Here is a tiny trained network, its code and every weight. The questions are about switching its units off for an input and a target symbol, where a switched-off unit gives its printed mean instead of its output.

import numpy as np


def w(rows, s, z=0):
    codes = np.array(rows[::2]) - 128.0
    scale = np.full(codes.shape[1], s)
    scale[-1] = z or s
    return codes * scale


def f(y):
    return np.maximum(y, 0)


def softmax(a):
    e = np.exp(a - a.max(-1, keepdims=True))
    return e / e.sum(-1, keepdims=True)


def log_softmax(a):
    a = a - a.max(-1, keepdims=True)
    return a - np.log(np.exp(a).sum(-1, keepdims=True))


def net(x, mask):
    ids = ['βδεηθλξστφ'.index(c) for c in x.split()]
    T = len(ids)
    res = E[ids] + P[:T]
    q, k, v = (res @ M[0].T for M in (Q, K, V))
    z = softmax(np.where(np.tri(T) > 0, q @ k.T / 2**0.5, -1e9)) @ v
    res = res + np.where(mask[0], z, O[0][:, -1]) @ O[0][:, :-1]
    y = f(res @ A[0][:, :-1].T + A[0][:, -1])
    res = res + np.where(mask[1:9], y, B[0][:, -1]) @ B[0][:, :-1]
    return log_softmax(res[-1] @ U[:, :-1].T + U[:, -1])


Q, K, V, O, A, B = {}, {}, {}, {}, {}, {}
E = w([
[168,70,115,41,130,176,136,64,141,107,96],'β',
[33,88,95,230,181,144,129,101,100,145,92],'δ',
[116,95,128,125,123,137,167,114,171,143,116],'ε',
[110,137,147,146,212,148,241,178,82,50,86],'η',
[153,128,142,192,75,144,172,154,155,60,108],'θ',
[111,200,88,85,64,86,190,171,102,194,156],'λ',
[140,67,113,125,97,121,184,126,177,147,134],'ξ',
[122,77,121,173,92,164,115,94,196,104,104],'σ',
[96,60,140,118,89,157,144,99,175,104,117],'τ',
[5,62,132,24,168,230,97,116,203,183,136],'φ',
],0.013)
P = w([
[83,41,121,146,100,163,139,143,165,152,47],'0',
[160,102,1,170,164,174,150,141,127,146,252],'1',
[180,129,67,141,102,62,77,171,82,70,151],'2',
[127,170,123,159,138,136,130,64,101,152,183],'3',
[136,93,94,128,58,115,95,173,45,99,133],'4',
[151,186,107,151,112,124,116,111,94,136,92],'5',
[95,162,163,169,77,162,136,81,84,130,137],'6',
[100,93,36,107,101,125,125,179,101,113,34],'7',
[60,172,152,157,113,170,192,44,124,173,68],'8',
[87,143,76,150,60,192,195,103,75,103,97],'9',
],0.011)
Q[0] = w([
[109,26,53,100,58,116,113,226,71,91,86],'h1',
[65,141,48,128,53,210,254,67,136,137,47],'h1',
],0.0067)
K[0] = w([
[100,135,215,147,88,200,191,55,108,172,155],'h1',
[91,106,178,118,93,127,138,155,119,160,1],'h1',
],0.0094)
V[0] = w([
[160,145,107,168,74,107,222,201,95,92,131],'h1',
[23,125,153,254,225,131,144,137,150,85,137],'h1',
],0.0081)
O[0] = w([
[128,82,137,135,42,254,159,169,61,168,124,1],'h1',
[181,100,215,139,137,81,114,123,107,245,106,41],'h1',
],0.012,0.0016)
A[0] = w([
[96,252,115,153,63,120,103,200,120,157,124,177],'n1',
[119,118,149,56,142,65,104,120,172,164,111,199],'n2',
[144,104,177,116,95,163,98,99,19,243,125,44],'n3',
[202,103,166,134,95,135,150,94,77,152,133,98],'n4',
[129,194,186,119,191,10,134,83,205,95,122,4],'n5',
[160,181,143,55,140,158,131,95,114,104,136,104],'n6',
[110,255,62,111,164,57,167,104,27,174,139,111],'n7',
[226,161,232,101,154,56,137,80,62,182,99,199],'n8',
],0.0061,0.0031)
B[0] = w([
[137,125,126,112,143,145,101,56,189,133,149,215],'n1',
[124,159,125,164,131,153,126,108,99,122,174,236],'n2',
[132,150,124,110,146,138,116,183,138,57,82,224],'n3',
[128,129,100,160,133,123,98,176,118,97,71,186],'n4',
[193,208,154,140,113,254,145,117,126,112,187,225],'n5',
[105,92,146,176,114,56,155,163,95,142,95,185],'n6',
[97,97,197,180,125,127,152,181,186,110,120,236],'n7',
[97,150,58,51,118,81,108,108,112,160,124,255],'n8',
],0.0097,0.0045)
U = w([
[41,132,77,116,134,38,153,65,175,41,106,201],'β',
[107,150,119,103,121,42,106,96,115,216,94,141],'δ',
[136,41,155,109,135,86,180,103,162,175,131,67],'ε',
[147,133,144,99,148,140,123,212,159,133,63,2],'η',
[136,115,173,110,160,154,173,217,117,117,96,110],'θ',
[107,156,3,68,56,168,125,62,94,109,111,199],'λ',
[73,152,93,107,15,105,146,185,211,189,150,125],'ξ',
[83,94,110,232,166,77,86,82,112,209,104,190],'σ',
[145,35,170,133,144,71,153,84,183,170,108,98],'τ',
[139,199,164,114,158,122,114,84,147,141,130,44],'φ',
],0.0049,0.0037)

Each question gives the input, a string of symbols that net reads in full, and the target symbol t.
The units are the heads (2 rows each of Q, K, V and O) and the neurons (one row each of A and B). Each row of codes is followed by its name. A weight is (code - 128) times the scale printed after its matrix; where a second scale follows, it is the last column's (O, A, B and U).
mask holds one flag per unit, heads first, then neurons. A switched-off unit (its flag False) gives its mean, the last column of its rows in O or B, instead of its output. The means were averaged over made-up inputs and are rounded, as every weight is.
A unit's drop is (log p(t) with every unit on - log p(t) with that unit switched off) / (log p(t) with every unit on - log p(t) with every unit switched off).
The circuit of an input: a set's keep is (log p(t) with only the set's units on - log p(t) with every unit switched off) / (log p(t) with every unit on - log p(t) with every unit switched off). Starting from all 9 units, units are removed one at a time, each time the one whose removal leaves the highest keep (on an exact tie, the one counted first), for as long as the keep stays at least 0.8.
units of the circuit, in order: the units of the circuit, biggest drop first
k most important neurons: the k neurons with the biggest drops, biggest first
drop when u is switched off: that unit's drop, to one decimal
input β λ τ φ λ η φ τ, target φ: units of the circuit, in order -> [h1, n5]
input η ξ θ θ, target θ: 2 most important neurons -> [n3, n4]
input δ φ τ σ τ δ ξ, target δ: units of the circuit, in order -> [h1, n8]
input η λ β σ δ θ θ θ, target η: 2 most important neurons -> [n3, n4]
input δ δ ξ φ β τ λ ε, target δ: units of the circuit, in order -> [h1, n8]
input λ δ λ λ β φ δ λ δ, target λ: 2 most important neurons -> [n7, n6]
input θ φ θ η, target θ: most important neuron -> [n3]
input β δ β β σ β β β λ, target β: units of the circuit, in order -> [h1, n7]
input β φ β β β φ λ, target β: 2 most important neurons -> [n1, n7]
input δ τ λ θ β φ η β, target δ: 2 most important neurons -> [n8, n5]
input η λ β θ σ, target θ: units of the circuit, in order -> [h1, n3]
input δ δ η δ β ξ λ, target δ: drop when n7 is switched off -> -0.2
input δ δ β τ β β δ φ, target δ: drop when n8 is switched off -> 0.3
input λ λ σ, target λ: drop when h1 is switched off -> 1.1
input β β φ β φ, target β: most important neuron -> [n5]
input β δ φ β β, target β: 2 most important neurons -> [n5, n6]
